Each row is followed by its class.
[ -1  -1   1  -1   0   3   1   4  -3  -2   6  -1   0   2  -6 -21  -3  -3
   2   5   2  -1  -2  -4   3   2  -1  -1   2   7   1  -8   5  -6  -1  -1
   1   2   4  -5  -1   2   1   1  -2  -3  -1  -5  -1  -3   3   0  -4  -2
   1   0   2  -3   2  -3   1   0  -2   0   0   0  -5 -10  -2   0  -4  -3
  -2   0  -3   0  -5   1   0  -2   3   1   1   1   0   0   6  -1  -2  -3
  -1]	Nevot
[ 2 -1  0  3  1 -1  3  0 -2 -1  3 -2 -2  2 -1  2 -5 -2 -2  3  4  4 -1 -3
  8 -3  1  0  2  7  0 -6  2 -3  0 -2  2  3  1  0 10  0  1  1 -1 -2  0 -9
 -4  4  1  1  2  1  1 -3  0  3 -1 17 -4  0 -1  2  3  4  4 -2  1  2 -2 -2
  1 -2 -1 -1 -2  0  0  0 -1 -2  0  3  2 -2  3  2 -1 -1 -2]	Nevot
[ 3  0  3  0 -2 -3 -3 -1 -2  4  2  1  2 -2 -4 -1 -4  1  1 -9  1  4  1 -3
  8  3  0  1  7 -5  3 -3  1 -2  0 -5 -1  1  3 -3 -4 -1 -3  1  1 -2  1 -2
  0  1 -1  2  2 -1 -1 -3  0  5 -5  0  2 -5 -1  2  2 -6  2  0  2 -1 -4  3
 -1 -9  0  6 -1  1 -3 -2  5  5 -4  1  1 -8  7 -1 -1  0  0]	Lut
[ 2  0 -2 10 -2 -1 -3 -4  1 -4  4 -2  2  0  0  3 -1  2  1  4  0  1  4 -3
  1 -1 -5  0 -5  4  1 -3  9 -4  1  1 -2  2  5 -2  3  0 -5  1  0  0 -1  6
 -1 -3  1 -1 -8  3  1  1  1  2  3 -5  5  1 -1 -2 -6  0 -1 -4 -5  0 -2 -2
 -6 -9 -4 -3 -6  1 -1 -1  1  0  1  0  3  3  3 -3  0 -2  0]	Nevot
[  3   0  -2  -4  -2  -3   0  -4  -4   0   1   2   1   0  -3   0  -3   4
   4  -3   1  -3   1  -3   4   5  -3   1   2  -3   3  -2   7  -3  -2   1
  -2   0  -1  -1 -14   6  -3   2   1   0  -3  -4   0  -7  -1   1   4  -2
   0   1   3   1  -1  -4   4   1  -4   3   1  -2  -1   3   2  -6  -2   0
  -3 -13  -1   0  -4   0  -2  -2   3   5  -4  -2   0 -11   8   0   0   2
   2]	Lut
[ -1   1   1  -2   0  -1   1   3  -3  -1   3  -1  -5   2   1  -2   0  -1
   5  10  -4   2   7   3  -3  -2  -2  -2  -6  11  -3  -1   5  -8   1   5
   2   4   0  -2  -8   3   6  -2  -2   7   0  -6  -2   0   4  -1  -2   0
   3  -3  -3  -5   3  -2   2   3   1  -3   0  -2  -4  -3  -4  -3   2 -11
  -1   1  -3  -4  -5   0   0  -4   0   2   3  -2  -1   7  -1  -4  -1  -1
  -1]	Nevot
[  2   3  -1   1   1  -1   3  -2  -3   0   1   2   2   0  -5  -2  -3   3
   4  -4  -3   0  -1  -4   6   3   0   0  -2  -3  -1   0   6  -3   2   1
  -1   0   1  -3  -8   3  -1   4  -2   2  -1  -2  -2  -4   0   0   1  -2
   0   0   0   3  -1  -1   2  -3  -1   3   2  -2   0   3   3  -5   0   0
  -1 -10  -1   1  -5   3   0  -1   3   6  -6  -1   0  -5   8  -1  -2   0
   3]	Lut
[  1  -2  -3   1   1  -2  -1  -5  -3  -2  -2  -1  -3  -1  -3  -1  -4   5
   1   1 -10  -6  -1  -1   3   3  -6   0  -2  -4   0   0   1   3   0   3
   0   1  -4  -4  -2   2  -3   2   0   2   0   0  -5  -7  -1   0   1  -1
  -2   0   0   1  -5  -1   1   1 -10   2  -2   0   0   1   2  -4  -4   1
  -1 -11  -1   1 -11   0  -2  -1  -3   2  -3  -1  -1  -2   4  -1  -2   0
   3]	Lut
[ 1 -1 -3  2  0 -1 -1  1  0  0 -1  0  0 -3 -7 -3 -3 -1  0  1  3  2 -3 -4
  4  0  0  2 10 -2  0  2 -2 -2 -3 -3 -1  1  4 -1  9  3  1  3  2  4  3 -4
  0  2  0  0  3  1 -2 -1  0  1 -4  0  0 -2  1 -2  2 -1  1 -1  7 -3 -3  1
  1 -1 -1  3 -1  0  1 -3  0  5  0  0 -2 -8  0 -7 -3  1 -1]	Lut
[ 1  0  0 -4 -1  1  3  1 -2 -3  8 -1  0  1 -4  2 -1 -2  2  6  2 -1  3  0
  0  0 -4  0 -1 11  1 -5  3 -7 -1  1  6  1  4 -5  0  2  3  1 -2  1  2 -8
 -2  0  6  1 -4 -2  3  1  0  0  2 -1  1  6 -2 -1  2 -3 -3 -3  0  0  1 -4
 -1  1 -7  0 -4  1  0 -1  2 -4  3  0  1  3 -1  0 -2 -1 -1]	Nevot
[  4   1   0  -1  -1  -3  -1  -1  -3   0   0   2  -1  -1  -4   2  -2   3
   0  -4   5   1   0  -1   7   3  -2  -2   5  -5   1  -1   4  -2  -3   1
   1   3  -2  -1   0   1  -2  -1   0  -2   0  -1  -1  -6  -1  -1   6   0
   0  -5   3   2  -5  -2   1   0  -1   1  -4   2   2   4   2  -1  -2   4
  -1 -12  -2   3  -4  -1  -2   0  -1   3  -5  -1   1 -10   8   2  -2   2
   2]	Lut
[ -6   0   1  -6  -1   0  -4   3  -5  -2   1  -2   1   8   3  -6   0  -1
   4   9  -4   9  11   6  -8  -1  -6  -1  -7   7  -1   0   6  -6   0   8
   4  -3  -1  -2 -19   5   2   1  -1  15  -5 -10   1   3   4  -1  -1  -3
   4  -4  -3   3   3  -3   3   3  -7  -2   5  -6  -4  -4   0  -4   6 -13
  -5   2  -3 -10   1   2   1   1  -1   3   3  -4   0   4  -7  -3   5   2
   0]	Nevot
[ 2 -1  3 -1 -1  0  1 -4  4 -2  2  2  2 -1 -2  0 -2 -1  0 -1  6  2  4 -3
 -6  2 -2  0 -4 -2  2 -5 -1 -5  2 -3  0 -1  2 -4  6 -3 -4 -2 -1  2  6  3
  1  0  2  0 -5 -2  4  2  0  3 -6 -4 -1  1 -4  0 -2 -1 -4 -3 -2  3 -1 -1
 -4 -2 -5  5 -1 -2  0 -2  2  1 -1  1  5  1  2 -2  1  0 -2]	Nevot
[ 1 -2  0  2  1 -1  8 -5  2 -3  4 -2  0 -1 -2  5 -1 -1  4 -1  6 -6 -1 -2
 -1 -2  1  0 -7  3  4 -2  2  0  2 -3 -1  2  1 -5 14 -4 -2  0 -2 -7  3 -1
 -5  3  0  1 -9 -3  3  3  1  3  0  0  1 -3 -3  3 -4  3  2 -4 -3  5 -2  2
  1 -5  1  2 -5  1 -2 -3  1 -1  1  5  4  5  2 -5  4  0 -2]	Nevot
[ -2   2  -1  -1  -1   2   0   2  -1  -3   2  -3  -1   1  -2   0   1   1
   4  11   0  -5   3  -1  -4  -2  -5   1  -4  10   1   3   4  -2  -1   4
   3   8  -1  -2  -6   1   2   2  -1   4   0 -10  -3  -4   4   0  -4   0
   1  -2  -1  -3   4  -2  -8   3  -1  -1   0  -2  -3  -2   0  -3   0  -7
  -3  -1  -3  -3  -5   0   0  -3  -1   0   4  -1  -3   4  -1   1   2   0
   1]	Nevot
[ 0  2 -2  4  1  1  0 -3 -1  1  1  1  3 -1 -5 -1 -3  1 -1 -3 -1 -4 -5 -4
  0  6 -2  2 -4 -8  1  1  3  2  3  0 -1  1  3 -1 -6  0 10  1 -8  0  1  0
 -1 -1 -4  3 -3 -1 -4  0  2  3 -1  0  0 -4 -4  4  2 -3 -1  1  4 -1 -2  1
 -2 -9  1  5 -3  2  0  1  1  5 -3  0  0 -9  6  3  0 -1  1]	Lut
[  2   0   0  -1  -6  -2  -3  -4   5   1   1   0   1  -2   0  -3  -5   1
   2  -3  -1   9   3  -3   5   4  -4   3  -2  -5   0  -7   7  -5   0   0
  -1   0   0  -5 -10   5  -4   1   1   7  -1   2  -2  -1  -4  -3   2  -4
   1   0   0   2  -1  -3   5  -4   0  -1  -2  -3  -1  -1   2  -2  -3  -3
  -3  -9  -4  -1  -5   2  -1   0  -1   1  -7  -1   0  -7   6  -2   1  -1
  -3]	Lut
[  3   1  -4   2  -2  -5   1  -2  -3   1   0   2   2   1  -4   1   0   4
   4  -4   2  -4  -4  -3   7   1   0  -1  -2   0   2  -1   8  -1   0   0
   1   3   0  -2  -9  -2  -3   0   1  -1  -4  -4   3  -3  -5   2  -2  -3
   1   1   2   3   0  -1   0  -3   2   1   0  -2   2  -2   0  -1  -4   1
   0 -18  -2   4   0   1   0   2   3   2  -5  -1   3  -9   7   0   1   1
   2]	Lut
[ 3 -1  0 -3 -1 -1 -1 -1  0  0  1  2  0  1 -2  1 -2  0  1  0  3  2  3  2
  6 -1  0  0 -3  3  1 -3  5 -3 -1 -2  1  1  2 -1 -2 -2 -3  1 -1 -1 -3 -1
  0  0  1  0 -5 -2  6  1  0  9 -1 -2 -1 -2 -2 -1 -3 -1 -1  0 -2  2  0 -1
 -3 -4 -4  2 -1  0 -1  0  2 -2 -1  1  1 -2  4  2  0  0 -1]	Nevot
[ 2 -2  1 -1  0  0  0 -1  1 -1  0 -2  0  0 -2 -3 -3 -1  1  5  1  7  0 -2
  6 -3 -3  0  5  4  4 -2  4 -5 -2 -1 -1  2  2 -3  1  3  2  1  0  4  1 -6
 -2  2  3  0  0 -1  2  1 -1  3  0 -4  2  1 -1 -1  0  1  0 -3  4  0 -2 -1
  0 -1 -2 -2 -2 -1  0 -1 -1  3  0  1  0 -4  1 -4 -3 -1 -7]	Nevot
[  0   0  -7   5   2   0   2  -3  -5  -1  -3   1   2   2   1   0  -2   0
  10  -2  -3   4   1   3   9  -1  -1  -6   2   5   2   2   3  -1  -9   4
  -2   2  -1   2 -14   2   1   0   2   4   0  -3   3  -4   2   3   0  -4
  -2  -1   1   5 -12   1   8   0  -2   2   1  -2   0   1   0  -3  -2  -2
  -2 -10   1  -4   2   2  -3   3   2   0  -3  -3   2  -7   0  -2   3   1
   0]	Lut
[ 2 -4  9 -1  2  0  1 -2 -3  1  1  1  0  1  1 -1 -5 -3  4 -6 -2 11  1  0
 11 -1  0  2  0  1  4 -3  3 -4  1 -1  1  2  1 -3 -2  3  0  0  2  0 -3 -4
 -5  1 -2  0  3 -4  0 -1  0  4  0  3  2 -3  3 -3  2  1  1 -3  1 -2 -2 -2
  3 -4  1 -1 -3  1  0  1  1  4 -5  0  3 -3  3 -3 -1  0 -2]	Lut
[ 4 -1  3 -1 -1 -2 -2 -1 -1  0  2 -1 -2 -2  0 -4 -1  5 -1  5  1  0  0  1
  4  4 -5 -1  6 -4 -1  0  2  2 -2  2 -3 -1 -3  0 -2  4 -2  1  4  6 -1 -2
 -4 -5  0  0  3  0  3  0  1  1 -5 -5  1  0 -4  0  0 -1 -1  1  5 -5  1 -3
 -2 -4 -2 -2 -5  0 -1  0 -6 -4 -3  0 -3 -8  4 -1 -2  1  1]	Lut
[  1  -1  -2   3   2  -4   1  -1   1   0   2  -5  -2   2   3   5  -3   1
   3  -4   3   0   2   2   1   2   0  -2  -3   0   3  -3   6  -2   1  -1
   2   3  -2   0   6  -2   2  -3   0   0   1   0  -4   3  -2   1  -1  -3
   2  -1   1   4  -1  -1   1   1  -2  -1   0   1   2  -1  -4   1  -6   1
  -2 -11  -3   4  -2   0  -1  -1   2   1   0   2   1  -4   6  -1   2   3
   0]	Nevot
[ 1 -2 -2  1 -3 -5  0  2  1 -2  6 -2  0  3  3  3 -3  2  2  3  3  1  5  0
 -3  1 -3 -3 -7  2 -2 -4  8 -6 -1  2  2  3 -3 -5  6  2  0 -2  0  0  4  0
 -6  3  1 -3 -3 -1  5  2  1  1 -1 -5 -1  1 -2 -1 -3  0  1 -3 -2  0  0 -3
 -1 -7 -5  1 -7 -4  1 -3 -1  2  0  2 -1  4  5 -8  0  1 -2]	Nevot
